Where the symbols take the units:
b: Z564->Z514, Z24->Z790, Z795->Z669, Z790->Z888, Z476->Z211, Z917->Z75, Z819->Z690, Z106->Z606, Z800->Z476, Z285->Z917, Z129->Z528, Z775->Z298, Z374->Z206, Z434->Z616, Z329->Z748, Z839->Z564, Z528->Z725, Z159->Z388, Z343->Z358, Z531->Z329, Z337->Z427, Z10->Z800, Z945->Z795, Z789->Z79, Z907->Z173, Z378->Z786, Z533->Z907, Z784->Z839, Z85->Z994, Z388->Z378, Z440->Z78, Z173->Z473, Z667->Z400, Z276->Z285, Z615->Z106, Z163->Z531, Z916->Z615, Z608->Z501, Z501->Z873, Z910->Z896, Z896->Z374, Z820->Z440, Z311->Z534, Z855->Z820, Z488->Z129, Z710->Z434, Z873->Z145, Z400->Z357, Z23->Z126, Z994->Z349, Z990->Z971, Z888->Z988, Z79->Z990, Z534->Z23, Z924->Z667, Z358->Z819, Z515->Z945, Z769->Z710, Z349->Z981, Z298->Z337
e: Z748->Z329, Z564->Z839, Z795->Z945, Z790->Z24, Z476->Z800, Z690->Z819, Z126->Z23, Z917->Z285, Z971->Z990, Z819->Z358, Z106->Z615, Z514->Z564, Z800->Z10, Z285->Z276, Z129->Z488, Z374->Z896, Z434->Z710, Z606->Z106, Z329->Z531, Z839->Z784, Z528->Z129, Z473->Z173, Z78->Z440, Z531->Z163, Z337->Z298, Z945->Z515, Z907->Z533, Z981->Z349, Z378->Z388, Z616->Z434, Z388->Z159, Z440->Z820, Z173->Z907, Z667->Z924, Z615->Z916, Z988->Z888, Z75->Z917, Z211->Z476, Z501->Z608, Z896->Z910, Z820->Z855, Z206->Z374, Z145->Z873, Z710->Z769, Z873->Z501, Z400->Z667, Z23->Z534, Z994->Z85, Z990->Z79, Z786->Z378, Z669->Z795, Z888->Z790, Z79->Z789, Z534->Z311, Z725->Z528, Z358->Z343, Z427->Z337, Z349->Z994, Z357->Z400, Z298->Z775
z: Z748->Z126, Z564->Z434, Z24->Z775, Z795->Z173, Z790->Z298, Z476->Z440, Z690->Z145, Z126->Z786, Z917->Z349, Z971->Z514, Z819->Z873, Z106->Z819, Z514->Z616, Z800->Z820, Z285->Z994, Z129->Z667, Z775->Z163, Z374->Z476, Z434->Z917, Z606->Z690, Z329->Z23, Z839->Z710, Z528->Z400, Z159->Z24, Z473->Z206, Z343->Z608, Z78->Z669, Z531->Z534, Z337->Z329, Z10->Z855, Z945->Z907, Z789->Z784, Z907->Z896, Z981->Z971, Z378->Z888, Z533->Z910, Z784->Z769, Z616->Z75, Z85->Z789, Z388->Z790, Z440->Z795, Z173->Z374, Z667->Z615, Z276->Z85, Z615->Z358, Z163->Z311, Z916->Z343, Z988->Z427, Z75->Z981, Z211->Z78, Z608->Z488, Z501->Z129, Z910->Z10, Z896->Z800, Z820->Z945, Z311->Z159, Z855->Z515, Z206->Z211, Z488->Z924, Z145->Z725, Z710->Z285, Z873->Z528, Z400->Z106, Z23->Z378, Z994->Z79, Z990->Z564, Z786->Z988, Z669->Z473, Z888->Z337, Z79->Z839, Z534->Z388, Z924->Z916, Z725->Z357, Z358->Z501, Z515->Z533, Z769->Z276, Z427->Z748, Z349->Z990, Z357->Z606, Z298->Z531
u: Z748->Z145, Z564->Z440, Z24->Z916, Z790->Z615, Z690->Z514, Z126->Z725, Z917->Z173, Z971->Z211, Z819->Z564, Z106->Z990, Z514->Z78, Z285->Z907, Z129->Z285, Z775->Z343, Z434->Z795, Z606->Z971, Z329->Z873, Z839->Z820, Z528->Z917, Z159->Z924, Z343->Z784, Z531->Z501, Z337->Z819, Z789->Z10, Z981->Z206, Z378->Z400, Z784->Z855, Z616->Z669, Z85->Z910, Z388->Z667, Z667->Z994, Z276->Z533, Z615->Z79, Z163->Z608, Z916->Z789, Z988->Z606, Z75->Z473, Z608->Z769, Z501->Z710, Z311->Z488, Z488->Z276, Z145->Z616, Z710->Z945, Z873->Z434, Z400->Z349, Z23->Z528, Z994->Z896, Z990->Z476, Z786->Z357, Z888->Z106, Z79->Z800, Z534->Z129, Z924->Z85, Z725->Z75, Z358->Z839, Z769->Z515, Z427->Z690, Z349->Z374, Z357->Z981, Z298->Z358
i: Z564->Z819, Z795->Z434, Z476->Z990, Z690->Z427, Z917->Z528, Z971->Z606, Z819->Z337, Z106->Z888, Z514->Z690, Z800->Z79, Z285->Z129, Z129->Z534, Z374->Z349, Z434->Z873, Z606->Z988, Z839->Z358, Z528->Z23, Z473->Z75, Z343->Z775, Z78->Z514, Z10->Z789, Z945->Z710, Z789->Z916, Z907->Z285, Z981->Z357, Z533->Z276, Z784->Z343, Z616->Z145, Z85->Z924, Z440->Z564, Z173->Z917, Z667->Z388, Z276->Z488, Z615->Z790, Z916->Z24, Z75->Z725, Z211->Z971, Z608->Z163, Z501->Z531, Z910->Z85, Z896->Z994, Z820->Z839, Z855->Z784, Z206->Z981, Z488->Z311, Z145->Z748, Z710->Z501, Z873->Z329, Z400->Z378, Z994->Z667, Z990->Z106, Z669->Z616, Z79->Z615, Z924->Z159, Z725->Z126, Z358->Z298, Z515->Z769, Z769->Z608, Z349->Z400, Z357->Z786

In the rows, 76 stands for zero.

The rows follow the links: the fewer symbols apart two units are, the more alike their rows tend to be.

Each row is also shifted at random along 3 hidden directions that mean nothing.

Known rows, each with its unit:
111,74,79,76,79,88,80,67,85,72,67,63,82,84,76,71,67,86,68,87,72,74,75,83,74,76,77,80,80,81,76,75,90,83,77,68,78,75,70,78,82,83,79,76,69,78,75,73,76,75,79,76,63,70,81,89,84,84
unit: Z981
86,72,75,73,85,79,77,69,83,75,74,79,82,70,80,78,71,70,90,58,82,70,78,71,74,83,74,79,83,85,70,79,73,76,64,73,84,80,72,80,76,71,72,86,84,62,79,66,83,71,78,79,78,72,75,94,72,69
unit: Z800
49,77,81,74,69,68,70,72,65,75,79,82,72,80,76,78,76,73,70,86,74,77,81,86,80,61,75,77,67,66,79,78,69,74,84,75,74,74,80,77,74,76,77,66,72,86,76,85,77,79,74,71,69,78,80,58,70,82
unit: Z329
70,75,76,71,80,75,77,77,79,73,84,83,76,69,86,76,82,70,88,52,79,74,75,71,74,79,76,85,75,80,70,79,65,72,71,81,84,75,76,83,72,66,75,82,85,61,74,76,80,72,74,71,80,75,69,72,64,67
unit: Z855
75,78,84,78,81,84,86,59,87,69,65,68,76,82,80,69,67,82,63,73,71,74,77,82,75,78,72,83,81,72,73,76,83,74,83,71,81,65,72,76,77,73,76,83,73,79,73,83,75,70,84,64,69,81,79,77,74,85
unit: Z514
82,81,67,61,77,72,73,86,72,81,94,75,75,71,70,85,76,68,94,77,77,75,71,70,74,67,82,71,64,78,78,73,74,79,66,77,70,89,84,75,75,80,73,64,84,75,75,73,71,78,63,87,80,74,83,71,80,62
unit: Z159
70,66,85,87,58,81,72,59,76,68,61,93,93,82,81,77,73,80,75,71,79,78,75,85,78,72,76,83,90,83,67,89,71,70,77,88,78,73,62,69,68,87,77,83,75,76,70,75,91,76,84,64,57,78,76,79,61,84
unit: Z78
83,76,73,72,84,84,76,85,79,68,87,68,77,72,91,66,80,80,86,65,66,84,78,82,73,79,83,92,67,76,86,75,76,73,79,81,74,68,73,79,77,76,89,78,84,81,60,90,66,72,71,72,72,70,75,71,76,67
unit: Z710
84,74,74,66,70,72,71,86,64,85,80,77,76,77,71,89,74,76,82,85,85,77,73,73,74,63,78,64,74,73,76,76,74,79,75,76,70,91,79,70,80,82,74,65,76,80,77,74,77,80,66,85,72,76,80,78,82,69
unit: Z388
64,80,72,81,79,69,72,90,69,75,86,73,63,68,76,74,84,70,69,79,70,86,79,77,77,79,75,71,67,67,84,74,73,70,89,83,72,64,74,84,74,70,76,73,71,80,76,83,67,82,76,76,85,84,72,62,74,73
unit: Z501
63,76,68,73,87,76,81,88,81,83,86,72,76,66,80,69,82,73,86,68,68,72,71,72,76,92,82,83,70,81,86,69,82,81,74,73,73,78,79,80,76,71,79,72,82,74,69,80,70,77,73,80,84,66,69,69,89,72
unit: Z276
40,73,83,80,58,72,68,66,67,75,60,92,77,82,72,83,76,76,63,91,78,76,79,87,76,61,78,72,70,66,76,82,71,74,83,77,73,73,74,69,71,83,75,65,74,83,73,82,79,82,77,66,62,85,75,57,71,89
unit: Z748
58,75,68,82,75,75,82,78,85,84,83,68,88,73,68,75,76,77,79,76,78,69,71,70,68,95,77,72,80,90,87,67,87,84,68,76,73,85,70,68,74,78,73,70,80,76,73,74,78,72,76,82,86,69,78,81,101,77
unit: Z994
70,80,68,73,79,78,81,81,80,79,89,70,79,65,75,79,78,73,83,66,76,71,68,63,69,90,78,75,74,86,81,68,83,87,68,77,70,82,76,75,75,73,73,77,78,69,75,70,75,69,72,82,89,67,73,78,89,66
unit: Z85
83,75,68,73,81,70,75,88,76,84,92,71,70,70,71,77,78,69,84,74,78,80,71,67,72,83,80,67,70,78,78,74,80,80,72,77,73,84,77,71,77,69,73,73,82,75,77,72,71,72,68,88,92,76,76,80,88,66
unit: Z924
75,68,83,83,67,83,75,57,87,79,64,77,87,80,75,79,72,73,84,80,72,72,70,85,73,73,75,88,82,78,74,80,84,80,69,72,73,78,76,72,74,84,77,72,79,76,72,75,85,76,84,76,62,75,80,91,76,85
unit: Z206
89,75,77,82,69,79,71,82,74,73,80,73,71,78,83,75,72,74,70,88,67,96,73,89,79,65,78,82,68,63,82,80,71,73,87,87,70,63,71,78,75,75,85,75,74,84,68,87,69,82,76,68,59,85,81,70,68,76
unit: Z873
96,75,87,75,69,88,76,67,78,59,67,73,75,81,75,73,62,70,73,84,78,90,78,88,79,66,73,80,78,61,72,82,80,73,80,84,79,66,70,75,70,76,81,83,75,77,80,80,72,73,78,66,63,87,84,78,65,76
unit: Z690
70,69,77,83,82,82,76,66,80,77,64,77,80,77,85,68,83,78,76,64,73,69,78,84,79,81,73,89,79,84,71,76,75,70,78,64,81,59,77,89,80,76,82,81,74,73,72,80,78,77,85,70,71,73,69,81,67,81
unit: Z795
89,75,81,76,94,87,84,57,90,74,68,69,75,77,75,69,67,74,81,59,78,65,78,72,75,83,66,87,85,73,68,77,85,76,66,59,86,66,83,87,86,66,73,83,78,66,89,71,82,70,83,79,80,77,76,92,73,75
unit: Z476
76,79,68,69,78,76,64,86,69,83,83,77,73,73,76,80,80,72,86,89,74,77,75,77,77,62,82,80,64,68,81,75,69,82,79,69,69,83,83,75,83,81,74,59,76,83,73,77,71,80,62,82,71,73,79,69,76,74
unit: Z534
56,66,69,88,77,68,75,77,77,91,72,79,83,74,82,76,89,76,78,71,76,63,74,72,77,86,78,85,79,92,79,77,72,76,77,68,72,75,73,82,79,80,82,72,76,71,68,72,83,82,82,83,81,66,62,77,78,82
unit: Z907
97,81,77,66,74,64,71,91,61,69,79,83,69,82,83,81,77,81,67,79,82,80,84,74,80,59,79,61,71,73,72,84,57,66,82,87,79,81,78,79,79,78,76,81,74,77,77,70,71,78,64,76,76,81,75,71,56,68
unit: Z298
74,74,83,82,71,86,76,53,89,74,67,78,84,82,72,75,63,72,84,71,78,74,76,83,75,77,71,89,83,75,71,86,84,79,64,75,79,75,71,72,73,73,75,79,83,72,77,75,84,69,84,69,68,77,80,91,72,79
unit: Z211
71,67,69,79,68,71,75,80,79,84,83,88,88,68,79,81,78,66,102,69,79,72,68,67,74,88,83,78,81,88,79,81,73,78,63,82,71,87,75,67,69,80,78,70,89,70,68,71,86,78,71,80,77,68,71,83,79,68
unit: Z910
93,67,74,90,76,79,73,70,73,85,57,82,89,80,76,76,81,85,67,80,85,65,76,72,77,80,76,73,88,92,68,77,74,75,75,70,73,80,73,78,76,90,75,79,69,74,74,62,89,83,84,78,70,67,70,90,81,87
unit: Z374
73,75,72,73,84,75,77,71,75,80,83,80,85,70,78,75,80,69,90,60,82,69,76,66,70,91,75,73,77,82,71,75,71,78,64,73,80,80,80,76,72,68,70,78,86,73,77,69,82,72,74,81,88,73,73,81,71,69
unit: Z10
75,85,83,80,78,75,78,74,72,59,74,74,64,79,70,70,69,74,61,76,78,85,83,75,81,75,68,69,80,62,67,76,76,66,84,81,78,67,77,78,66,66,76,87,68,72,87,76,68,77,81,68,84,87,80,70,69,75
unit: Z819

Start here and follow the symbols in turn, left to right. Where do you end up?
Answer with the unit's name.
67,77,71,76,79,71,76,88,78,73,91,78,79,67,87,68,82,78,85,59,70,80,80,75,74,83,84,81,69,85,89,73,68,74,77,82,77,78,78,82,77,73,79,75,81,75,66,86,68,77,72,75,86,72,69,71,75,68
b b u i: Z434
70,70,68,82,79,70,78,79,72,84,67,84,88,74,70,78,88,81,71,66,88,58,72,64,74,93,69,64,89,95,74,73,75,75,75,66,75,79,76,81,80,79,72,80,69,71,79,57,89,81,83,86,87,68,64,87,82,89
z e z: Z855
52,77,81,86,72,78,74,68,75,71,66,75,69,80,68,73,72,74,61,92,71,85,80,87,81,70,71,80,79,69,77,74,87,74,82,74,74,62,74,75,74,74,78,73,71,79,75,87,75,75,88,69,70,86,78,64,80,88
i e: Z329
90,74,68,75,78,68,74,101,70,86,89,75,73,71,75,76,86,77,82,82,77,84,75,71,77,78,85,69,72,79,87,75,68,72,84,77,74,80,77,79,77,74,76,74,76,79,76,76,70,81,69,85,83,74,73,76,83,67
b b: Z528
99,80,82,76,75,77,78,75,76,67,76,70,66,82,66,81,66,74,66,84,82,81,81,74,77,75,69,66,83,67,67,72,82,78,79,78,80,77,73,74,71,69,73,85,72,72,93,64,73,72,83,75,83,85,84,87,78,73
b z u: Z514
71,72,82,83,79,81,81,60,85,77,57,75,76,79,81,66,76,83,69,73,70,70,82,83,81,77,72,87,84,78,74,79,80,74,77,64,80,64,75,86,82,79,82,74,69,75,74,81,76,74,87,74,69,72,72,78,66,92
z e z i: Z349
76,83,83,64,72,76,69,71,68,68,77,81,70,81,78,81,62,74,75,78,74,84,77,81,79,55,74,74,66,62,68,85,61,73,77,83,79,77,84,74,77,77,74,76,76,78,81,83,72,75,73,65,65,88,79,69,63,70
b z u: Z145
86,83,74,75,80,78,84,78,83,67,77,74,80,72,73,75,72,82,77,61,78,72,75,63,67,93,75,67,85,83,75,68,80,79,71,84,84,88,73,70,73,70,75,93,77,65,80,68,76,67,74,75,90,73,78,82,82,71
e u i u: Z10
85,80,81,71,72,80,72,65,73,79,63,70,75,82,66,78,68,78,68,98,74,71,71,82,77,63,69,73,77,71,73,74,83,79,75,66,78,79,81,78,82,84,73,69,67,81,79,73,72,79,78,75,62,77,84,79,79,84
u e z u: Z990
82,75,69,86,70,73,77,82,71,79,69,72,73,82,62,83,78,77,57,102,82,79,71,76,71,76,74,60,85,75,78,69,85,77,84,75,73,81,74,70,74,78,74,77,62,82,86,65,76,83,82,83,82,77,77,81,91,89
e b b: Z357
65,69,74,81,69,75,73,79,77,81,74,86,85,69,87,73,86,76,80,65,75,76,78,78,77,81,78,89,77,82,76,81,65,72,77,75,79,69,69,79,73,80,80,81,84,73,68,79,85,78,81,75,71,73,63,76,65,75
b e e: Z515
107,72,84,80,77,88,75,73,81,69,68,70,82,84,93,68,73,89,70,83,66,87,81,90,79,68,80,91,77,73,79,81,80,74,83,84,74,68,67,78,80,84,82,81,74,80,65,90,73,74,83,67,58,74,79,78,69,78
z z u i: Z981
63,83,79,72,70,74,70,69,78,86,75,68,69,79,65,86,69,66,77,94,76,71,72,77,75,63,73,72,71,65,76,75,84,85,69,66,76,82,85,74,79,73,66,60,72,77,84,76,77,76,67,79,71,77,85,75,85,76
e e b: Z388
70,81,74,73,79,74,68,75,72,81,77,69,67,78,70,77,74,73,79,92,70,74,75,80,80,59,78,81,65,65,78,77,75,81,80,65,73,76,85,80,85,79,73,59,73,82,78,85,75,77,67,75,70,76,80,67,81,79
b z u: Z357
72,86,84,60,75,77,74,64,71,72,74,74,68,80,64,84,65,70,77,82,79,72,77,76,78,60,71,71,76,60,69,78,77,80,67,71,82,83,85,75,77,73,63,70,78,77,87,74,75,72,68,73,72,86,84,77,73,71
e u: Z615
81,75,69,67,85,70,78,94,71,74,96,78,65,66,85,74,83,67,80,67,73,86,78,75,76,80,80,79,68,71,82,77,68,73,85,81,76,71,78,80,73,70,81,79,81,75,75,80,66,77,69,80,88,76,73,70,73,58
i u: Z608
50,82,77,78,79,76,74,65,72,82,66,71,69,80,66,77,74,78,62,90,70,66,78,80,77,64,67,78,72,68,75,72,85,72,78,52,78,71,85,79,86,79,74,65,63,79,86,80,73,81,80,77,75,75,76,64,81,93
u e b z: Z357
